Below is a small trained network, with its code and all its weights. Each question gives an input and a class and asks what happens when units are switched off, that is, made to give their printed mean instead of their output.

import numpy as np


def w(rows, s, z=0):
    codes = np.array(rows[::2]) - 128.0
    scale = np.full(codes.shape[1], s)
    scale[-1] = z or s
    return codes * scale


def f(y):
    return np.maximum(y, 0)


def log_softmax(a):
    a = a - a.max(-1, keepdims=True)
    return a - np.log(np.exp(a).sum(-1, keepdims=True))


def net(x, mask):
    res = np.array(x, float).reshape(1, 3) / 4 @ E
    y = f(res @ A[0][:, :-1].T + A[0][:, -1])
    res = res + np.where(mask, y, B[0][:, -1]) @ B[0][:, :-1]
    return log_softmax(res[-1] @ U[:, :-1].T + U[:, -1])


A, B = {}, {}
E = w([
[168,147,178],'x0',
[10,69,173],'x1',
[111,165,163],'x2',
],0.013)
A[0] = w([
[88,112,145,165],'n1',
[158,152,57,253],'n2',
[198,163,149,106],'n3',
[101,99,73,204],'n4',
[131,44,85,144],'n5',
[44,164,212,239],'n6',
[109,6,82,149],'n7',
[155,111,122,93],'n8',
[84,122,157,120],'n9',
[199,126,145,188],'n10',
],0.015,0.0036)
B[0] = w([
[114,76,192,191],'n1',
[199,221,98,212],'n2',
[157,123,228,203],'n3',
[137,81,2,193],'n4',
[189,87,61,190],'n5',
[115,107,221,251],'n6',
[85,71,73,230],'n7',
[202,187,88,144],'n8',
[140,66,160,187],'n9',
[180,190,243,198],'n10',
],0.0075,0.012)
U = w([
[123,124,117,11],'0',
[150,107,180,253],'1',
[203,147,131,141],'2',
[126,184,81,100],'3',
[171,70,24,154],'4',
[117,5,81,9],'5',
],0.015,0.004)

Each question gives the input, the list of numbers given to net, and the class t.
The units are the neurons (one row each of A and B). Each row of codes is followed by its name. A weight is (code - 128) times the scale printed after its matrix; where a second scale follows, it is the last column's (A, B and U).
mask holds one flag per neuron, in row order. A switched-off neuron (its flag False) gives its mean, the last column of its row in B, instead of its output. The means were averaged over made-up inputs and are rounded, as every weight is.
A unit's drop is (log p(t) with every unit on - log p(t) with that unit switched off) / (log p(t) with every unit on - log p(t) with every unit switched off).
The circuit of an input: a set's keep is (log p(t) with only the set's units on - log p(t) with every unit switched off) / (log p(t) with every unit on - log p(t) with every unit switched off). Starting from all 10 units, units are removed one at a time, each time the one whose removal leaves the highest keep (on an exact tie, the one counted first), for as long as the keep stays at least 0.8.
circuit, biggest first: the units of the circuit, biggest drop first
top k neurons: the k neurons with the biggest drops, biggest first
drop when u is switched off: that unit's drop, to one decimal
input [-5,-7,-7], class 2: circuit, biggest first : [n10]
input [-4,-4,5], class 3: circuit, biggest first : [n6, n9]
input [-4,2,-5], class 4: circuit, biggest first : [n6, n5]
input [5,3,-7], class 5: circuit, biggest first : [n2, n10]
input [4,1,-7], class 4: top 2 neurons : [n6, n3]
input [-8,-7,0], class 2: top 3 neurons : [n2, n7, n10]
input [2,0,-5], class 4: top 3 neurons : [n6, n3, n1]
input [-6,-2,4], class 3: top 2 neurons : [n7, n5]
input [-1,2,-7], class 4: top 2 neurons : [n6, n5]
input [-6,0,0], class 4: drop when n6 is switched off : 0.2
input [-5,-1,6], class 3: drop when n1 is switched off : 0.2
input [-8,2,-7], class 4: drop when n5 is switched off : 0.3
